Each row has a name. After each piece below comes the name of the row it's from, unless a question asks for something else. Each question is about the rows just above it. Places in a row count from 0.

[104 129 145  97  68] : bave
[124 136 143 168  87] : far
[141 136 104 118 124] : ket
[150 141 135 234 115] : Bibob
[150 141  68  97 145] : Dafo
Row and place where [118 124] starts:
ket, 3
Where does [141  68  97 145] start? Give its row and place.
Dafo, 1
Row and place where [145  97  68] starts:
bave, 2
find: [150 141  68  97 145]
Dafo

[ 36  37 119  54 185] -> motun
[203 150 145 182  91] -> visez
[205 103 205  56 195] -> kad
[203 150 145 182 231] -> Dafo
find: [203 150 145 182 231]
Dafo
find: [203 150 145 182  91]
visez
Where does [145 182  91] start? Give its row and place.
visez, 2

[140 102 125  86  93 137 178 168 127 146 132  61  84  87 128 137 134  79
 120  78 153] : Rane
[157 131 107 122 134 127 152  74  78 162 139 196 123 143  94 149 195 117
  78 113 140] : motun
[172 160 186 171 168  74 149  82 124 173 152 159  88  76 116  89 177 178
  91 152 135] : bave
[176 168 127 146 132  61 112 151 172  54  44 142 115 119  49 129 151 111
 254  50 177] : nad
[140 102 125  86  93 137 178 168 127 146 132  61 112 151 172  54  44 147
  91  95 105] : ket
[127 152 183  95 134  61 170  89  60 182 117  70 101 126  99  98  53 202
 107  72 147] : Dafo
Row and place where [139 196 123 143  94 149 195 117  78 113] starts:
motun, 10
Row and place where [178 168 127 146 132  61 112 151 172  54  44] starts:
ket, 6
Row and place where [ 74 149  82] starts:
bave, 5
find: [140 102 125  86  93 137 178 168 127 146 132  61  84  87 128 137 134  79
 120  78 153]
Rane
Where does [132  61  84] start? Give its row and place.
Rane, 10
[139 196 123 143  94 149] begins in row and place
motun, 10

[140 161 139 119 144 147 103 154  73 158 117 143 122 135  72 145 122 137
 119 134]  ket
[136 119 149 164 130 151 109 141 189 114  99  84 135 122  84 138 144 113
 133 119]  nad
[174 166 136 147 109 178 128  97 203 134 139 169 126 123 125 113 140 158
 139 124]  Dafo
[114 110 209 124 144 165 135 117 162  89 117 137 125 108 139 142 124 110
 130 100]  visez
[172  94  93 124 100 146 118 120 124 114  84  99 135 145 144 120 126 120
 113  87]  kad
[110 124 118 132 136 115 118 126 147 186 134 119 111 126 112 135 134  95
 129 110]  begu
[140 158 139] begins in row and place
Dafo, 16
Row and place where [147 103 154  73 158] starts:
ket, 5
Row and place where [135 145 144 120 126 120] starts:
kad, 12
Row and place where [114  99  84 135] starts:
nad, 9
Where does [151 109 141 189 114  99  84 135 122  84 138] start? Give its row and place.
nad, 5
Row and place where [110 130 100] starts:
visez, 17
Row and place where [118 120 124 114  84] starts:
kad, 6

[142 115 160 146 125 209 141  93] : begu
[153 135 117 211  89 136  73 152] : Dafo
[192  47  87  87 107 118 197  51] : nad
[192  47  87  87 107 118 236  70] : dafeg
[ 92 160 211 172  32  58 116 191] : kad
[ 29 115 182 109  88 108 115 170] : Rane
[ 88 108 115] begins in row and place
Rane, 4
find: [192  47  87  87 107 118 236  70]
dafeg

[202 200  52  46 213  60 177  11  82 140 190 200  53 177 202 152 245  95
  84  88 134 108 203 118 106  55] = begu
[ 50 199 135  82  80 239 190 158  41 115 238 120  91  55 136 155  99  99
  74 184 241 111 235  30  38 176] = dafeg
[202 200  52  46 213  60 177  11  82 140 190 200  53 177 202 152 245  95
 181  11  68 175 238 130 184  58] = bave
[ 11  82 140 190 200  53 177 201 152 245 190 200  53 177 202 152 245  95
  84  88 134 108 203 130  29  18] = kad
find: [202 200  52  46 213  60 177  11  82 140 190 200  53 177 202 152 245  95
 181  11  68 175 238 130 184  58]
bave
[202 200  52  46 213  60 177  11  82 140 190 200  53 177 202 152 245  95
  84  88 134 108 203 118 106  55] is in which row?
begu

[ 31 136 180 118  15 175 202  51 223]  Bibob
[188 201 225  21 112  17  56 226 192]  ket
[200  97  54 187  21  82 226  56  42]  Dafo
[ 25 225 165  99  63  43  72 195  32]  Rane
[ 54 165  63  43  99  72 195 225 199]  begu
[225  21 112] begins in row and place
ket, 2
Row and place where [226  56] starts:
Dafo, 6
Row and place where [201 225  21 112  17  56 226 192] starts:
ket, 1
Row and place where [225 165  99  63  43  72 195] starts:
Rane, 1
Where does [200  97] start? Give its row and place.
Dafo, 0
Where does [201 225  21 112] start? Give its row and place.
ket, 1

[114 101 145 147 169 147 150 153 179 109  58 116  91 137 106 125 166  78
 157 141 112 100 120 140 171 139 186]  Bibob
[126 225 189 143 142 110 154 123 187 125  72 115 177 154  49  91 170 111
 111 109 154 133  71 127 139 171  73]  visez
[114 101 145 147 169 147 126 153 179 109  58 116  91 137 106 125 166  78
 157 155 112 100 120 140 171 139 186]  bave
[139 193 140 115  92 105 143 109 100 142 173 134 178 134 117 114 112 167
  99  98 156 157 113 117  96 134  45]  Rane
[146 141  77 110  98 102 118  76  79 153 205 157 137 106  91 166 116  78
 112 141 125 158 148 114  93  98  98]  ket
[98 98] begins in row and place
ket, 25
[114 101 145 147 169 147 126 153 179 109  58 116  91 137 106 125 166  78
 157 155 112 100 120 140 171 139 186] is in which row?
bave
Row and place where [116  91 137 106 125 166  78 157 141 112] starts:
Bibob, 11
Row and place where [ 92 105 143] starts:
Rane, 4
Where does [155 112] start? Give its row and place.
bave, 19

[101  59  39 221  38 116  50 167  91 188 215  78  66  28  89 156  81 219
 173  44 188 202 216 176  85  42  86 197] : begu
[107 190  21 180  96  86 189 124  47  20  35  93 148 121 216  70 212 173
  23  28  56 111  83  89 235 136  55  41] : motun
[ 76 169 150 212 229 145  22 207 230 145 108 187  83 172 224  79  39 118
 111 211  99  81 103 121  59 228  53  50] : visez
[ 22 138  96 163 163  61  55  65 179 113 170 160 178  45  41 220  70  29
 150 212  51  94  38 113 221 141  50 177] : ket
[163 205 116  50  39  38  91 167 221 201 211 228 108 168 171 128  71 224
 211  66 150  48  62 139 192 232 215  79] : dafeg
[230 145 108 188  83 160  66 189 169  68  63  42  76  73 116 143 211 165
 135 112 172  91 129  85  33 127  81 178] : far
[ 99  98 216  28  69 122 226 118 110 217 170  55  79 191 147 228  67 114
 199 179 168 121  32 232 146 226 220  83] : kad
[ 94  54  20  63 192 118  43 217 174 189 147  78 179 206 139  20 167  50
 209 185 126  61 155 157 162 179  25  20] : bave
[ 49  66 145  45  67  72  30  71  79 233 134  40 208 108  26 136  57  65
  19  32 137 155 159  50  54 185 115  65] : Dafo
Where does [230 145 108 187  83] start? Give its row and place.
visez, 8
[116  50  39  38  91 167 221] begins in row and place
dafeg, 2
Where does [ 96 163 163  61  55  65] start? Give its row and place.
ket, 2

[231 193 120 143  97 133  73 186 112 152 111 180 134 144] -> bave
[142 151 101 135   9 212 102 150 119 150 142 174 175 161] -> ket
[101 204 115 128 214  80  47  94  23 137  76 132  94  73] -> kad
[  9 212 102 151  97 133  73 186 112 152 111 180 134 136] -> Dafo
[170 116 175 214  23  94  47 128  80 168  80 141  88 130] -> visez
Where does [214  23  94  47 128  80] start? Give its row and place.
visez, 3
Row and place where [  9 212 102 150] starts:
ket, 4

